Below is a small trained network, with its code and all its weights. Each question gives an input and a class and asks what happens when units are switched off, that is, made to give their printed mean instead of their output.

import numpy as np


def w(rows, s, z=0):
    codes = np.array(rows[::2]) - 128.0
    scale = np.full(codes.shape[1], s)
    scale[-1] = z or s
    return codes * scale


def norm(h):
    return h / np.sqrt((h * h).mean(-1, keepdims=True) + 1e-5)


def f(y):
    return np.maximum(y, 0)


def log_softmax(a):
    a = a - a.max(-1, keepdims=True)
    return a - np.log(np.exp(a).sum(-1, keepdims=True))


def net(x, mask):
    res = np.array(x, float).reshape(1, 8) / 4 @ E
    u = 0
    for l in range(3):
        y = f(norm(res) @ A[l][:, :-1].T + A[l][:, -1])
        res = res + np.where(mask[u : u + 3], y, B[l][:, -1]) @ B[l][:, :-1]
        u += 3
    return log_softmax(norm(res)[-1] @ U[:, :-1].T + U[:, -1])


A, B = {}, {}
E = w([
[95,102,124,142,247,172,161,155],'x0',
[79,129,196,134,134,175,60,178],'x1',
[187,41,188,197,96,155,106,117],'x2',
[92,156,150,3,105,123,97,189],'x3',
[147,88,145,174,153,22,114,186],'x4',
[136,125,78,119,133,133,137,74],'x5',
[75,183,176,120,131,64,86,64],'x6',
[177,187,60,128,94,114,91,135],'x7',
],0.005)
A[0] = w([
[89,97,254,105,9,146,120,114,4],'0.n0',
[177,81,57,172,180,62,146,134,173],'0.n1',
[143,5,155,77,179,98,214,109,53],'0.n2',
],0.0081,0.0017)
B[0] = w([
[194,68,189,102,148,103,3,103,248],'0.n0',
[150,93,84,203,93,58,138,154,253],'0.n1',
[77,3,34,153,163,144,173,138,235],'0.n2',
],0.0067,0.0045)
A[1] = w([
[203,183,93,132,81,206,151,4,29],'1.n0',
[108,151,211,234,184,225,136,158,4],'1.n1',
[140,212,111,151,169,15,180,1,42],'1.n2',
],0.008,0.0028)
B[1] = w([
[69,115,119,153,94,167,103,86,238],'1.n0',
[95,122,251,76,117,122,206,124,193],'1.n1',
[165,211,136,148,125,86,160,98,252],'1.n2',
],0.014,0.0031)
A[2] = w([
[145,140,190,91,207,195,202,152,88],'2.n0',
[70,216,78,10,143,124,93,219,9],'2.n1',
[103,132,76,96,100,243,124,60,22],'2.n2',
],0.011,0.0016)
B[2] = w([
[149,160,184,108,122,233,255,115,203],'2.n0',
[136,195,91,12,202,28,86,248,255],'2.n1',
[50,152,31,119,72,241,30,125,228],'2.n2',
],0.0082,0.006)
U = w([
[198,115,91,192,89,86,135,163,87],'0',
[90,94,243,105,144,176,230,134,192],'1',
[111,206,128,4,166,68,106,213,147],'2',
[65,158,82,133,45,208,82,66,119],'3',
[114,2,94,194,165,98,202,152,133],'4',
[169,64,223,98,110,105,24,125,160],'5',
[118,131,93,57,149,214,169,171,4],'6',
[152,214,110,177,122,35,176,63,160],'7',
],0.0091,0.0026)

Each question gives the input, the list of numbers given to net, and the class t.
The units are the neurons (one row each of A and B). Each row of codes is followed by its name. A weight is (code - 128) times the scale printed after its matrix; where a second scale follows, it is the last column's (A, B and U).
mask holds one flag per neuron, layer by layer. A switched-off neuron (its flag False) gives its mean, the last column of its row in B, instead of its output. The means were averaged over made-up inputs and are rounded, as every weight is.
A unit's drop is (log p(t) with every unit on - log p(t) with that unit switched off) / (log p(t) with every unit on - log p(t) with every unit switched off).
The circuit of an input: a set's keep is (log p(t) with only the set's units on - log p(t) with every unit switched off) / (log p(t) with every unit on - log p(t) with every unit switched off). Starting from all 9 units, units are removed one at a time, each time the one whose removal leaves the highest keep (on an exact tie, the one counted first), for as long as the keep stays at least 0.8.
units of the circuit, in order: the units of the circuit, biggest drop first
top k neurons: the k neurons with the biggest drops, biggest first
top k neurons in layer l: the k neurons of layer l with the biggest drops, biggest first
drop when u is switched off: that unit's drop, to one decimal
input [-2,7,4,-8,-4,4,4,-7], class 1: units of the circuit, in order => 1.n1
input [2,-2,8,8,8,-7,-3,1], class 4: top 2 neurons => 0.n2, 2.n1
input [3,4,-6,-3,-6,1,4,-1], class 1: units of the circuit, in order => 1.n1, 2.n0
input [-7,4,-6,-4,3,-1,1,-5], class 5: top 2 neurons => 0.n0, 2.n1
input [-5,-3,1,0,-1,-7,0,3], class 5: units of the circuit, in order => 0.n0, 1.n2
input [8,1,2,2,1,0,-2,4], class 1: top 3 neurons => 0.n0, 2.n0, 1.n1
input [1,-8,5,-2,-8,4,-1,-6], class 3: top 2 neurons => 2.n2, 1.n0
input [5,-6,-8,0,3,-3,0,6], class 7: top 2 neurons => 1.n2, 0.n1
input [-6,-5,-2,3,6,5,-8,-3], class 4: units of the circuit, in order => 0.n2, 2.n1
input [-1,-2,8,8,-8,7,2,-7], class 5: top 3 neurons => 0.n0, 1.n0, 2.n0
input [5,1,-6,-8,-4,7,0,-6], class 1: top 3 neurons => 1.n1, 2.n0, 1.n0
input [1,1,-3,2,6,2,6,8], class 7: top 2 neurons => 1.n2, 0.n0
input [4,0,-7,-7,4,-5,2,1], class 7: top 3 neurons => 1.n2, 0.n2, 2.n1
input [-1,-1,3,1,3,6,3,-6], class 4: units of the circuit, in order => 0.n2
input [5,-7,-2,1,-4,-3,0,-8], class 4: top 2 neurons => 0.n2, 1.n1
input [1,-1,3,8,7,1,3,-5], class 5: top 2 neurons in layer 0 => 0.n0, 0.n1
input [1,8,-8,-2,0,-2,8,-7], class 1: top 4 neurons => 1.n1, 2.n0, 2.n2, 0.n1
input [-1,-8,6,-1,-4,-7,8,-5], class 5: top 2 neurons in layer 0 => 0.n0, 0.n1
input [3,4,4,8,5,-1,1,0], class 5: drop when 1.n2 is switched off => 0.1
input [5,8,-2,3,5,-2,-7,2], class 1: drop when 2.n0 is switched off => 0.4
input [3,-4,0,2,-8,-3,-1,6], class 3: units of the circuit, in order => 1.n0
input [-1,5,5,7,-5,-5,5,-6], class 5: drop when 0.n0 is switched off => 2.2
